In the rows, zero is written as 128.
Each row is followed by its class number.
[162 126 124 128 108 122 126 140 120 107 119 139 151 118 122 119 131 130
 145 114 118 136 137 124 102 130 138 123 135 117 115 124 129 129 136 128
 116 149]
3
[104 134 136 129 137 123 126  97 121 124 138 135 138 137 112 135 122 120
 149 106 136 161 120 132 132 135 140 155 128 155 155 136 114 136 130 115
 152 130]
10
[153 144 118 124 138 142 118 134 104 126 133 158 139 132 125 128 125 140
 140 137 131 146 106 131 110 132  96 134 115 112 114 137 116 137 126 132
 133 150]
5
[122 136 222  92  98 140 155 138 206  83 135  87  42 139 147 154  80  68
 146 105 139 110  66 153  67 132 125 108 159 142 130 151  72 162 117  35
 178 118]
0
[108 129 144 100 129 124 152 119 144 116 121 125 106 123 135 130 140 106
 121 145 127 149 151 141 118 131 154 119 135 134 150 105 109 144 145 101
 154 115]
4
[153 104 147 112 115 131 126 124 144 131 142 115 125 105 132 133 124 136
 142 117 120 137 119 137 150 124 142 118 121 122 133 133 134 136 117 111
 127 141]
2
[ 97 126  94 140 119 130 104 136 128 143 102 150 168 128 130 123 124 147
 169 129 116 141 155 119 110 119 110 128 127  97  99 118 128 111 147 147
 126 147]
9
[126 132 141 137 130 129 112 120 103 103 113 123 137 129 122 143 147 128
 139 100 111 138 103 111 100 142 162 111 120 138 112 124 136 126 157 130
 128 144]
1
[167 163 127  90 126  94 108 117 127  98 123 132 169 156 109 116 135 130
 168 136 140 162 128 140  82 165 101 117 160 128 159 134 103 118 134 132
 113 148]
3
[145 110 141 127 121 123 134 105 128 130 123 138 145 121 126 123 113 113
 132 109 134 110 129 129 163 117 128 155 146 125 114 146 111 118 111 122
 138 117]
8
[131 128 133 129 130 136 122 100 123 128 135 154 113 151 126 145 143 112
 128 111 135 133 137 127 123 144 136 132 119 141 120 131 118 134 159 118
 125 126]
5
[154 125 135 109 114 126 141 118 128 125 113 136 139 125 124 118 121 123
 135 103 132 113 125 125 148 124 127 125 149 128 129 142 123 134 121 128
 131 126]
4
[150 127 117 144 110 121 126 149 132 133 116 140 162 127 127 136 126 125
 135 114 126 145 137 119 112 128 133 121 127 134 110 123 127 125 156 138
 108 148]
10
[148 128 111 145 115 116 109 116 134 113 142 112 121 188 103 140 133 148
 143 123 130 143 114 143 113 133 112 105 121 140 126 136 109 138 103 112
 123 147]
1
[102 125 153 130 133 118 139 128 113 120 116 135 137 111 125 136 122 118
 144 126 128 131 128 137 168 121 120 165 140 140 142 128 115 132 107 134
 156 134]
7
[141 143 137 118 123 119 138 116 110 116 137 135 142 143 126 118 115 122
 134 102 126 143 135 140 137 125 132 167 146 134 133 134 127 125 127 131
 132 127]
6
[129 115 141 130  99 131 121 127 142 177 142 105 129  94 143 134  90 130
  95 113 110 130 144 152 127 109 129 135 122 164 147 144 116 115 173 107
 115 133]
4
[160 123 146 118 115 113 127 113 153 110 143 158 148 146 146 157 121 126
 115 110 142 123 131 123 102 130 115  96 129 159 101 136 131 131 149 134
 106 119]
7
[122 124 146  97 140 143 143 106 110 128 126 153 131  99 149 119 127 113
 134  95 134 136 114 140 133 129 125 169 140 102 120 131 110 132 148 136
 151 137]
2
[146 122 111 133 120 128 149 115 106  91 129 100 131 137 106 115 156 141
 130 104 136 147 146 136 137 126 141  88 148 126 152 112 118 157 102 134
 124 140]
1
[111 129 146 104 143 146 153  90 131 139 152 129 142  46 150 122 116 140
 140 154 116 110 159 141 140 117 127 147 128 118 132 121 160 126 130 107
 161 130]
4
[133 111 147 146 140 104 103 107 140 142 134 150 188 151 138 115 103  98
 158 164  98 121 122 145 120 145 160 133 115 118  96 109 119 125 120 121
 117 129]
3
[165 111 143 135 124 131 143 147 139 115 150 130 140 113 124 142 125 142
 130 134 130 118 121 136 141 122 115  85 123 133 105 126 131 151  92 127
 135 153]
2
[127 112 134 125 126 119 114 108  72 140 134 139 132 131 132 119 120 131
 130  99 130 121 121 133 146 119 126 160 130  93 114 155 108 115 122 140
 134 120]
7
[135 115 142 104 117 125 126 151 127 113 156 121  93 124 130 102 128 143
 127 109 133 112 129 134 142 129 134 120 142 130 122 133 109 135  96 116
 132 105]
2
[149 121 156 102 163 154 128 160 120 104 138 160 115  71 117 105 137 129
 169  67 146 101 130 119 159 118 134 125 142 126 123 138 128 164  55 148
 149 143]
2
[168 134 149 110 127 135  52 163 111 126 117 120 126 125 129  90 123 122
 112 109 115 140 122 109 126 113 190 103 152 121 134 135 104 119 152 138
  54 100]
9
[136 126 128 135 117 121 138 116 121 110 144 124 131 130 117 119 134 140
 131 124 125 124 140 132 136 126 120 137 143 150 134 123 117 126 117 137
 133 134]
1
[126 132 135 115 141 137 116 125 124 128 138 145 135 130 134 122 127 124
 155 124 134 115 134 131 122 137 134 149 149 117 121 135 100 128 137 126
 141 126]
8
[114 127 116 153  98 120  88 133 128 121 117 136 137 166 124 124 125 118
 129 148 129 136 129 120 113 128 142 116 126 150 131 129  95 116 165 136
 111 135]
9
[127 153 157 111 133 134 122 145 119 135 133 111 133 123 115 111 105 120
 128 123 128 132 116 144 125 139 104 105 130 138 126 116 115 134 123 106
 117 131]
10
[122 114 144 211 122 146 148 107  92 108 156 110 163 120 121 133 115 127
 133  92 107 113 102 154 122 118 181 149 109 128 110 147 140 137 128 111
 151 184]
6
[124  89 114 118 124  42 168 155 140 154  97  76 177 155 159 217 105 140
 108 170 134 156 139 101 242  96 110   4 161 134 147 144 139 137 101 166
 143  80]
0
[182 147 159 109  86 168 183 171 135  97 140  99 140  72 132 104 117 125
 127 127 108 133 111 162 140 130 133 112 131 125 143 101 155 171 126 102
 119 172]
2
[134 130 142 107 132 130 120 114 133 113 134 137 129 118 115 115 136 120
 150 127 125 123 141 122 125 137 154 114 143 123 139 127 115 126 137 139
 129 120]
9
[111 104 140 164 101 129 144 131  93 142 123 130 124 113 156 129 115 132
  91  94 148 127 130 129 149 110 136 132 161 128 116 147 100 105 178 132
  93 134]
0
[138 126 101 121 107 126 151 120 124 141 110 123 197 111 110 126 150 150
 180 103  81 127 134 106 114 139 127 145 125  96 147 146 144 128 144 158
 156 146]
7
[136 123 147 120 120 130 121 126 124 129 133 127 137 127 130 113 110 131
 149 101 122 114 114 124 123 132 128 143 155 117 137 143 118 114 135 132
 120 127]
3
[139 145 122  89 125 130 155 117 160 126 137 124 129 147 130 143 138 129
 158 134 127 162 160 133  88 142 104 120 133 101 161 130 114 167 111 119
 133 130]
3
[141 115 145 102 131 121 150 112 120 128 130 137 121 120 126 120 121 110
 129  87 130 142 122 126 154 129 152 147 130 123 126 130 109 148 123 132
 133 112]
10
[109 119 126 140 128 123 110 112 139 135 117 131 142 128 138 142 116 119
 129 131 130 125 141 130 114 126 126 131 139 135 129 128 126 108 148 127
 123 126]
3
[105 139 121  99 108 123 115 132 154 117 157 124 117 174 153  98 137 133
 163 111 134 100 159  96 124 123 106 162 158 117 153 150  74 129 142 148
 141 111]
8
[117 141 126 114 109 149 145 121 159 108 145 120 125  92 122 127 129 138
 168 115 118 117 147 127 134 121 113 137 112 131 151 138 128 152 129 137
 155 171]
9
[102 115 139 140 107 116 157 128 145 153 114 128 130 103 151 131 108 116
 127 118 123 117 134 131 150 120 120 167 134 128 118 146 114 116 137 124
 128 128]
0
[121 141 117 101 131 135 132 127 111 117 115 143 130 144 134 127 137 127
 136 123 129 132 139 118 114 136 124 140 153 108 133 133 105 148 133 141
 135 112]
3
[143 117 163 137 113 126 141 124 125 129 137 121 132 107 128 139 118 122
 119 118 123 129 115 143 137 127 131 122 125 146 134 132 131 124 141 107
 123 137]
7
[141 133 138 133 118 139 124 134 130 120 157 116 130 130 127 133 123 135
 133 134 121 122 133 138 131 133 137 110 117 127 142 131 143 119 139 133
 117 142]
5
[140 129 142 128 124 139 132 135 132 118 127 124 123 116 121 115 133 135
 129 125 124 114 124 128 126 126 142 117 133 132 131 128 121 136 127 116
 125 141]
4
[132 133 124 120 144 115 123 108 128 112 120 130 141 137 127 132 141 117
 139 134 123 136 128 135 128 133 136 129 141 132 128 118 117 128 129 131
 143 126]
1
[147 110 153 123 106 123 118 124 178 134 152  97 111 146 121 108 114 135
 155 113 111 124 140 118 119 117 128 130 139 137 157 115 126 112 132 123
 110 134]
6
[ 92 112 135 174 113 154 136 137 130 135 139 130 129 118 149 139 107 119
 114 139 139  86 123 151 129 114 118 141 125 127 105 143  94 108 156 115
 151 157]
8
[167 133 128 114 125 108 123 163 141 149 102 129 144 109 129 142 124 128
 136 137 118 149 132 129 135 136 117 118 130 122  92 114 127 129 143 112
 101 137]
10
[158 141 154  93 173 171  33  78  72  94 135 173 130  71 111  76 132 119
 137 110 103  74  81 102  54 147 174 131 108 116  63 116 147  90 176 127
 137 115]
5
[ 92  76 194 151 145 118  85  56 102 128  87 169 101  94 127 124 126  70
 199  66 145 105  65 102 119 171 187 201 127 146 115 115 141  83 183 122
 141 144]
7
[130 142 126 172  95 115 158 126  93 123 126 103 175 138 138 144 128 128
 112 156 130 109 125 108 151 121 100 133 167 131 165 161 138  93 166 145
 132 143]
3
[165 109 135 113 119 124 125  95 137 124 137 153 182 136 127 117 129 129
 144 106 130 102 137 115 144 131 122 112 158 137 113 140 120 130 118 153
 124 121]
2
[158 132 146 121 105 134 147 142 147 131 120 115 135 108 132 130 120 137
 127 124 122 139 128 129 132 121 129 109 136 133 140 124 151 128 141 107
 105 142]
4
[215 126 183 135 159 147 114 163 204  33 135  87 153  87 136 103  95  94
 151 142 133  60  64 171 126 141 196  82 170 149 110 100  95 197  72 129
 108 168]
8
[149 123 158  95 132 116 128 134 124 132 118 149 137 107 126 124 114 128
 155 116 124 120 120 127 173 116  97 151 134 116 115 140 120 133  80 129
 136 124]
7
[141 149 160  98  77 152 133 121 162 124 149 119 141 109 136 124 121 129
 155 124 115 127 172 119 116 132 123 120 153 154 158 143 111 156 153 110
 105 134]
9
[146 138 141 146  86 117  98 114 133 127 125 164 179 205 126 130 114 118
 146 143 120 125 116 148 115 143 121 124 152 163  91 125 105  83 203  91
 106 153]
6
[143 110 141 142 125 138 134 121 142 119 130 132 116 113 122 127 125 127
 133 105 124 120 136 126 115 123 145 143 132 146 115 122 119 144 118 121
 128 139]
6
[122 130 160  86 128 128 119 111  98 138 124 145 139 141 136 107 109 131
 110 107 139 129 109 125 159 123 100 111 158 133 124 143 105 100 119 128
 107  85]
1
[160 130 140 104 110 148 140 120 112  95 156 136 125  78 129 105 114 146
 143  88 125 114 116 125 102 124 140 129 142 113 118 148 125 134 146 137
 141 140]
9
[176 119 158 129 113 139 145 153 146 113 122 119 130 100 129 134 137 137
 114 128 118 148 132 136 142 114 150 106 147 130 128 110 136 117 137 121
  83 147]
1
[167 124 138 146 115 136 126 134 113 120 122 152 142 107 127 133 125 116
 124 111 118 126 116 120 124 123 131 124 123 145 100 115 141 120 174 126
 124 154]
5
[121  74 145  94 144  72 137  68 178 201 128 174  65 144  87 174 160 105
 143 122 119 146 182 126 131 163 143 126 102 154 105 125 100  88 155  84
 148  83]
0
[129 124 109 150 122 108 116 120 118 123  89 135 138 115 120 138 153 140
 102 121 122 135 130 120 100 129 139 124 132 143  93 126 127  90 186 108
 125 139]
4
[137 125 137 116 118 122 131 114 118 118 108 116 119 136 128 119 128 117
 122 138 140 118 123 124 152 120 124 117 155 125 141 129 109 131 127 118
 135 124]
4
[130 120 127 144 126 128 126 132 139 130 116 137 140 125 120 133 119 131
 129 128 144 122 119 118 157 117 110 133 147 150 130 130 111 116 133 141
 125 141]
10
[146 116 108 156 120 117 129 127 132 144 121 139 156 145 136 139 121 126
 119 113 108 139 138 118 118 104 130 129 123 135  96 124 140 123 152 117
 132 128]
6
[143 127 134  94 152 134 115 121 152  98 129 153 105 125 127 105 145 114
 154 128 130  90 126 111 144 140 143 140 146 132 126 122 103 143 112 146
 144 104]
5
[ 54 174 159 124 192 113 195  95 118  88 120  92 166  76 151 139 141  90
 104 133 115 142 123 124 193 129 164 170 144 154 165 123 141 176 107 124
 188  92]
10
[158 133 150  97 128 112 128 105 162  95 132 141 133 128 143 115 124 116
 168 149 126 109 128 130 123 153 145 167 157 136 111 121 118 138 115 120
 131 119]
6
[142 120 112 126 106 129 134 129 139 136 125 114 117 126 135 118 141 136
 140  87 142 127 124 104 131 131 112 105 136 134 138 136 112 142 168 117
 112 141]
10
[117 124 131 151 139 143 124 121 116 113 177 114 112 132 125 117 118 126
 120 124 121 106 118 136 126 124 153 128 112 137 154 130 127 130 130 148
 153 128]
5
[112 136 128 109 140 123 117 122 138 120 133 112 102 134 116 124 138 122
 145 135 122 132 142 121 123 130 148 126 125 123 156 123 118 138 116 137
 139 119]
0
[121 147  38 150 180 168 119 113  99  68 151  99 166 169 130  78 132 166
 111 114 138 125  71 126 127 130 197  83  82  75 178 119 203 168  69 224
 101 100]
5
[183 115 170 113  84  97 123 137 139 139 136 123 131 140 128 129 113 124
 137 101 134 163 111 111 142 137 136  95 147 161 132 144 119 117 153  77
  81 115]
10
[128 129 102 144  96 151 169 140 118 134 150 100 110  91 123 147 132 157
 141 118 121 133 164 147 132 127 124 108  97 122 134 118 156 171 135 122
 128 182]
0
[132 133 140 113 127 130 120 118 138 119 136 127 125 116 120 119 139 131
 150 124 119 118 142 108 131 130 146 128 150 124 145 138 121 118 148 138
 129 119]
9
